Below is a small trained network, with its code and all its weights. Each question gives an input and a class and asks what happens when units are switched off, that is, made to give their printed mean instead of their output.

import numpy as np


def w(rows, s, z=0):
    codes = np.array(rows[::2]) - 128.0
    scale = np.full(codes.shape[1], s)
    scale[-1] = z or s
    return codes * scale


def f(y):
    return y / 2 * (1 + np.tanh(0.7978845608 * (y + 0.044715 * y**3)))


def log_softmax(a):
    a = a - a.max(-1, keepdims=True)
    return a - np.log(np.exp(a).sum(-1, keepdims=True))


def net(x, mask):
    res = np.array(x, float).reshape(1, 8) / 4 @ E
    y = f(res @ A[0][:, :-1].T + A[0][:, -1])
    res = res + np.where(mask, y, B[0][:, -1]) @ B[0][:, :-1]
    return log_softmax(res[-1] @ U[:, :-1].T + U[:, -1])


A, B = {}, {}
E = w([
[129,127,129,118,137,131,127,130,128,131,122],'x0',
[122,135,127,127,148,115,130,138,114,133,123],'x1',
[123,118,120,130,123,129,129,128,130,129,121],'x2',
[58,144,141,87,125,171,33,62,36,72,110],'x3',
[138,138,138,119,141,152,138,127,125,135,115],'x4',
[138,79,84,216,250,162,91,33,154,143,143],'x5',
[185,16,235,128,142,93,159,92,92,62,94],'x6',
[135,132,134,124,125,137,130,122,134,127,127],'x7',
],0.012)
A[0] = w([
[61,130,117,59,94,170,19,111,54,88,100,193],'N0',
[199,75,148,137,138,103,191,141,144,122,112,151],'N1',
[137,67,174,105,111,126,99,61,49,1,69,97],'N2',
[122,170,125,41,14,126,169,203,107,120,115,255],'N3',
[126,138,77,156,201,163,52,71,135,178,189,173],'N4',
[202,92,101,200,182,149,153,109,175,187,172,165],'N5',
[180,52,136,195,234,147,124,56,114,95,134,110],'N6',
[67,200,63,87,116,183,62,124,125,112,151,139],'N7',
[156,77,184,134,161,109,178,112,144,85,105,192],'N8',
[177,87,193,91,91,73,180,159,100,80,115,161],'N9',
[92,90,158,124,175,164,50,47,51,59,117,114],'N10',
[143,169,98,118,136,118,183,185,182,202,178,243],'N11',
],0.0084,0.0066)
B[0] = w([
[110,204,165,169,174,125,176,108,71,141,179,222],'N0',
[112,73,162,140,165,54,130,158,139,37,125,178],'N1',
[182,141,98,69,133,93,139,160,57,160,219,209],'N2',
[162,147,155,135,157,124,230,224,128,110,216,250],'N3',
[106,123,71,187,88,180,153,97,169,168,77,202],'N4',
[87,95,110,173,127,59,45,132,164,119,110,192],'N5',
[57,72,84,78,117,150,105,181,212,121,177,203],'N6',
[32,192,159,210,157,172,159,118,130,107,127,197],'N7',
[110,60,135,74,177,90,112,154,139,87,140,186],'N8',
[183,72,173,91,152,80,164,111,91,82,99,203],'N9',
[123,136,51,91,93,176,172,124,118,171,212,207],'N10',
[158,99,59,101,24,118,122,203,254,183,120,212],'N11',
],0.0091,0.02)
U = w([
[145,125,86,75,96,146,145,161,151,163,186,252],'0',
[129,129,93,147,90,124,49,121,160,175,35,140],'1',
[183,106,180,110,137,108,149,135,134,78,90,125],'2',
[77,102,141,118,164,112,45,127,146,66,139,124],'3',
[95,185,201,171,153,146,143,137,124,107,160,114],'4',
[91,148,102,157,134,180,127,9,133,147,114,39],'5',
[182,149,157,96,146,112,133,102,59,120,160,8],'6',
],0.012,0.0018)

Each question gives the input, the list of numbers given to net, and the class t.
The units are the neurons (one row each of A and B). Each row of codes is followed by its name. A weight is (code - 128) times the scale printed after its matrix; where a second scale follows, it is the last column's (A, B and U).
mask holds one flag per neuron, in row order. A switched-off neuron (its flag False) gives its mean, the last column of its row in B, instead of its output. The means were averaged over made-up inputs and are rounded, as every weight is.
A unit's drop is (log p(t) with every unit on - log p(t) with that unit switched off) / (log p(t) with every unit on - log p(t) with every unit switched off).
The circuit of an input: a set's keep is (log p(t) with only the set's units on - log p(t) with every unit switched off) / (log p(t) with every unit on - log p(t) with every unit switched off). Starting from all 12 units, units are removed one at a time, each time the one whose removal leaves the highest keep (on an exact tie, the one counted first), for as long as the keep stays at least 0.8.
circuit, biggest first: the units of the circuit, biggest drop first
unit that matters most: the unit with the biggest drop
top k neurons: the k neurons with the biggest drops, biggest first
drop when u is switched off: that unit's drop, to one decimal
input [3,-3,-5,7,-5,1,8,3], class 0: circuit, biggest first => N10
input [-3,-5,-7,0,-1,1,3,6], class 3: circuit, biggest first => N3, N11
input [-3,8,4,6,8,1,8,-8], class 0: top 2 neurons => N10, N6
input [-2,8,-7,8,-7,5,1,3], class 0: top 3 neurons => N2, N10, N6
input [2,-4,-6,4,8,-1,1,-4], class 6: top 2 neurons => N11, N6
input [2,-8,-8,0,1,7,2,-2], class 3: top 2 neurons => N5, N11
input [-6,8,1,8,-8,0,7,-5], class 6: top 2 neurons => N11, N0
input [4,1,-3,3,-2,0,8,7], class 6: top 3 neurons => N11, N9, N2
input [-8,-6,-4,-8,6,1,5,7], class 3: top 2 neurons => N5, N3
input [4,8,-1,8,-3,0,-4,-6], class 4: top 2 neurons => N0, N7
input [2,3,6,-5,-5,-8,2,6], class 2: drop when N9 is switched off => 0.2
input [-6,-1,1,7,5,-3,2,3], class 6: drop when N2 is switched off => 0.2
input [-5,-5,-5,2,1,-7,-8,4], class 4: drop when N6 is switched off => 0.0
input [-4,1,-4,-7,4,0,4,-1], class 2: unit that matters most => N9
